Each row has a name. Each piece below is followed by the name of the row it came from, unless a question asks for something else. Each question is about the rows just above it. Places in a row count from 1.

Z962: [-18.4  26.4 -43.1  17.4]
Z806: [14.0 -7.3 -0.7  8.8]
Z476: [ 49.1  26.4 -43.1  17.4]
Z818: [-80.6 -52.9   8.2  -6.8]
Z359: [-80.5   8.2 -52.9  -6.8]
Z59: [ -5.5 -28.8  13.7  28.8]
[-52.9 -80.6   8.2  -6.8] is which row reordered? : Z818
Where in the named rows is [-0.7]? : Z806, 3
Which row holds these entries in another order? [-80.5 -52.9  -6.8   8.2] : Z359

Z75: [-27.9 -45.5 -75.2  32.9  60.8 -39.4]
Z962: [-29.9 -29.4  19.7 -19.1 -52.7  19.0]
Z359: [-34.3 -66.4   6.8 -46.6 -77.5  28.3]
Z28: [-52.7 -29.4  19.0 -29.9  19.7 -19.2]
Z59: [-69.2 -60.1  61.7  31.4  58.4  55.2]
Z476: [-53.6  28.4  64.7  -6.1  29.8  47.5]
Put [-29.4 -19.1  19.0  19.7 -29.9 -52.7] back in order: which row is it? : Z962
Give the next 2 entries after [-69.2 -60.1  61.7]. : [31.4 58.4]
Where in the named rows is [61.7]? : Z59, 3
Row and place of [28.3] in the named rows: : Z359, 6

Z500: [ 16.5   4.8 -83.2 -34.3  -9.5   7.9]
Z28: [ 30.4  43.7 -36.5 -18.1   3.6 -31.3]
Z59: [ 53.9 -36.6 -49.7  29.4  10.2  75.9]
Z851: [-36.6 -49.9  29.4  20.1  18.2   6.4]
The next 2 entries after [-36.6 -49.9]: : [29.4 20.1]
What are the next 2 entries after [-36.6 -49.7  29.4]? : [10.2 75.9]
Row and place of [4.8] in the named rows: : Z500, 2
The next 2 entries after [-36.6 -49.9  29.4]: : [20.1 18.2]
Row and place of [-31.3] in the named rows: : Z28, 6
The next 2 entries after [ 53.9 -36.6]: : [-49.7  29.4]

Z806: [-22.7  14.8 -38.2  35.1]
Z944: [-19.2   0.8  -3.1  51.9]
Z527: [-19.2  51.9  -3.2   0.8]
Z962: [ 36.8 -81.8  -2.3  24.2]
Z851: [ 28.3 -22.8 -46.8 -44.0]
The row with [-22.7  14.8 -38.2  35.1] is : Z806
The row with [ 28.3 -22.8 -46.8 -44.0] is : Z851
Row and place of [24.2] in the named rows: : Z962, 4
q: [-19.2   0.8  -3.1  51.9] : Z944
Which row holds these entries in another order? [-19.2  -3.2   0.8  51.9] : Z527

Z59: [  2.9 -13.5  -3.7   6.1  12.6  -7.2  14.3  32.7  23.9   2.8   6.0   1.3
  -1.1   8.7 -20.5  35.8  23.3  22.2 -31.1  22.2  -9.2 -17.4 -16.7 -19.0
 -13.0   8.3  11.2  -9.9 -22.2  -2.6  -1.8]
Z851: [ -6.2   5.0  16.2  -8.3 -28.4  18.6 -15.6 -41.2  28.9  -7.3  11.9 -37.3
  26.8 -18.9  17.5  -1.3  -9.2   6.5  22.2  22.2 -16.7 -19.0  23.3 -31.1
 -13.0 -35.8  -1.5  33.6  25.9  10.1  -8.4]
Z359: [-27.2 -13.5  -3.7   6.1  12.6  -7.2  14.3  32.7  23.9   2.8   6.0   1.3
  -1.1   8.7 -20.5  35.8  23.3  22.2 -31.1  22.2  -9.2   6.5 -16.7 -19.0
 -13.0   8.3  11.2  -9.9 -22.2  -2.6  -1.8]
Put [-22.2  -1.1 -31.1  -2.6  23.3  32.7 -17.4 -19.0  -3.7  22.2 -13.5   8.7
  35.8  11.2  14.3   6.1  23.9 -13.0 -20.5   6.0  12.6  -7.2  -1.8   8.3
   2.9   1.3  -9.2 -16.7  22.2  -9.9   2.8] back in order: which row is it? : Z59
What are the next 2 entries after [ 23.3  22.2 -31.1  22.2  -9.2   6.5 -16.7 -19.0 -13.0]? : [ 8.3 11.2]
The row with [-27.2 -13.5  -3.7   6.1  12.6  -7.2  14.3  32.7  23.9   2.8   6.0   1.3
  -1.1   8.7 -20.5  35.8  23.3  22.2 -31.1  22.2  -9.2   6.5 -16.7 -19.0
 -13.0   8.3  11.2  -9.9 -22.2  -2.6  -1.8] is : Z359

Z359: [ 25.9  34.0  -2.0 -25.2  37.8 -38.8 -27.1  -6.5   8.7]
Z500: [-25.4  -3.6 -15.0 -30.0  -1.5   1.8 -41.6  -5.6 -24.0]
Z806: [ -4.7  -7.7   8.3   4.1  30.8  49.5   7.3  12.2 -22.1]
Z962: [  1.4  27.5  -3.1 -16.3 -51.0   8.1  -1.5 -30.6  13.1]
Z476: [-30.0   1.8 -41.6 -15.0  -1.4  -5.6 -25.4  -3.6 -24.0]
Z75: [-40.2  14.0 -38.5  37.7  12.4 -31.0 -28.4  -8.9   5.7]
Z944: [-56.3  22.4  39.8  -8.7  -5.5  -6.1  42.4   8.7  35.4]
Z28: [  8.1  13.1  -3.1 -51.0 -30.7   1.4  27.5  -1.5 -16.3]
Z818: [ -2.0 -25.2  37.8 -38.7 -27.1 -38.8 -27.1  -6.5   8.7]
Z527: [-25.8  -6.0  22.5 -31.1 -36.4   0.6 -49.1  47.3 -20.3]
[-38.8 -27.1 -25.2  -6.5  -2.0   8.7  25.9  34.0  37.8] is which row reordered? : Z359
Which row holds these entries in another order? [ 27.5  -3.1 -16.3 -51.0   8.1  -1.5 -30.6  13.1   1.4] : Z962
The next 2 entries after [ -2.0 -25.2  37.8 -38.8 -27.1]: : [-6.5  8.7]
[-24.0  -5.6 -41.6   1.8  -1.5 -30.0 -15.0  -3.6 -25.4] is which row reordered? : Z500

Z818: [ -8.8   1.3  32.2 -19.7  12.8  38.5  72.0  -8.0   3.6  13.0  19.6]
Z75: [-26.1  -2.9  31.3 -19.7  -3.9  39.1  -5.3  -6.3   3.6   7.0  19.6]
Z944: [-19.7  19.6  -3.9  -6.4  39.1  31.3 -26.1   7.0  -2.9  -5.3   3.6]
Z527: [ 72.0 -19.7  12.8   1.3  32.2  -8.8  38.5 -24.0   3.6 -17.7  15.0]
Where do [ 72.0 -19.7  12.8   1.3  32.2  -8.8  38.5 -24.0   3.6 -17.7  15.0] appear? : Z527
Put [  7.0  19.6  31.3 -19.7  -2.9  -3.9  39.1  -6.3 -26.1  -5.3   3.6] back in order: which row is it? : Z75
Give the next 2 entries after [ -8.8   1.3  32.2 -19.7  12.8  38.5  72.0]. : [-8.0  3.6]
Give the next 2 entries after [ 39.1  31.3 -26.1]. : [ 7.0 -2.9]

Z28: [-16.5  24.0 -12.6 -12.1 -15.9]
Z851: [ 24.0   8.7  12.8 -43.2   8.6]
Z476: [-12.2 -12.2 -10.9 -66.7 -41.0]
Row and place of [-10.9] in the named rows: : Z476, 3
What are the next 2 entries after [-16.5  24.0]? : [-12.6 -12.1]
Where in the named rows is [8.6]? : Z851, 5
Which row holds these entries in another order? [-12.1 -15.9  24.0 -16.5 -12.6] : Z28

Z75: [-15.8  -4.8  -8.8  -4.6   4.2 -32.5 -46.5  15.4 -25.6]
Z806: [ 14.0  -4.8  -4.6  -8.8   4.2 -32.5 -46.5  15.4 -25.6]
Z851: [-25.9  14.0 -28.8 -25.4  19.2  23.1  67.1  13.2   6.6]
Z818: [  8.3 -14.0 -42.0 -12.7  -0.3 -20.8 -57.6  13.1  23.1]
Z500: [  0.5 -46.5  -8.6  53.6 -32.2  20.0  -0.4 -27.3  -9.8]
What are the next 2 entries after [-25.9  14.0]? : [-28.8 -25.4]
What are the next 2 entries after [ -4.8  -4.6  -8.8   4.2 -32.5 -46.5]? : [ 15.4 -25.6]
Which row holds these entries in another order? [-25.9  14.0  23.1 -25.4  13.2  67.1   6.6  19.2 -28.8] : Z851
What are the next 2 entries after [-4.8 -8.8 -4.6]? : [  4.2 -32.5]
Where in the named rows is [-32.2]? : Z500, 5
Put [ -8.8   4.2  -4.6  14.0 -32.5 -46.5  -4.8 -25.6  15.4] back in order: which row is it? : Z806

Z806: [-28.8  25.4  19.1  -9.6  25.6  27.3  20.0   9.4   6.7 -33.4  21.2 -33.4
  50.6]
Z944: [-22.0 -38.6 -14.0  12.5 -16.7  14.7  -1.2 -11.3 -42.8 -76.9 -19.8  -7.2
 -44.9]
Z476: [-26.7  12.3  14.6  17.5  -7.4  15.0   4.2  -9.4 -28.2 -72.9 -28.4 -18.7
 -39.3]
Z851: [-34.7  26.4  23.6  -8.0  22.4  29.0  14.3   8.2   8.8 -27.7  29.3 -29.9
  59.8]
Z818: [-51.8  35.6   0.6   9.3  36.8  15.7  18.1 -43.3   7.7 -28.2  -4.9 -42.3
  40.3]
Z75: [  6.7  50.6  25.4 -33.4  19.1  20.0  27.3 -28.8  -9.7 -33.4   9.4  25.6
  21.2]
Z527: [-34.9  26.3  23.5  -7.7  20.9  12.2  13.8   8.4   9.1 -27.1  28.6 -31.7
  60.0]
Z500: [-16.7  14.6  12.3  17.5 -17.5 -30.0  16.4 -14.5 -53.8 -32.6 -33.3 -21.7
 -46.6]
Give the next 2 entries after [22.4 29.0 14.3  8.2  8.8]. : [-27.7  29.3]
Where in the named rows is [7.7]? : Z818, 9
[8.2] is at row and place : Z851, 8
Put [ 25.6  20.0 -33.4  50.6  25.4  -9.6  19.1 -28.8  27.3  21.2   6.7   9.4
 -33.4] back in order: which row is it? : Z806
What are the next 2 entries after [-16.7  14.7]? : [ -1.2 -11.3]
Give the next 2 entries after [14.6 12.3 17.5]. : [-17.5 -30.0]
Where in the named rows is [-29.9]? : Z851, 12

Z500: [-18.9  14.0 -14.4   4.9   2.8  -2.8  -8.8  -3.8 -31.9 -14.9   1.6 -13.0
   6.3  -7.3  -0.8  16.3  -2.3  -8.3  15.0]
Z962: [ -3.9   4.0  -3.2   0.7   0.7  -0.6  -1.6  -1.1 -11.3  -3.8   0.8  -4.7
   1.8  -3.4  -1.7   4.7  -0.7  -3.1   4.1]
Z818: [ 5.7 -8.2  7.7 -5.3 -2.0  3.4  5.8  1.6 15.6  5.6 -0.4 13.9  1.6  0.6
 -3.9 -9.9  1.5  4.5 -9.9]
Z59: [ 13.9  15.8  -0.2  -0.6  -2.7   0.5  23.5   3.1 -31.8  28.8   6.0 -44.5
 -23.0 -16.4 -21.4  -4.9  -1.6 -13.6  -7.5]
Z28: [ 25.6  -1.2   5.1   8.5   1.1  -6.6  -0.8   2.8  12.0  14.4  -1.8 -26.2
 -22.0  13.9  15.8   0.1  -0.6   1.0   3.0]
What are the next 2 entries after [13.9 15.8  0.1 -0.6]? : [1.0 3.0]
What are the next 2 entries after [-31.9 -14.9   1.6 -13.0]? : [ 6.3 -7.3]

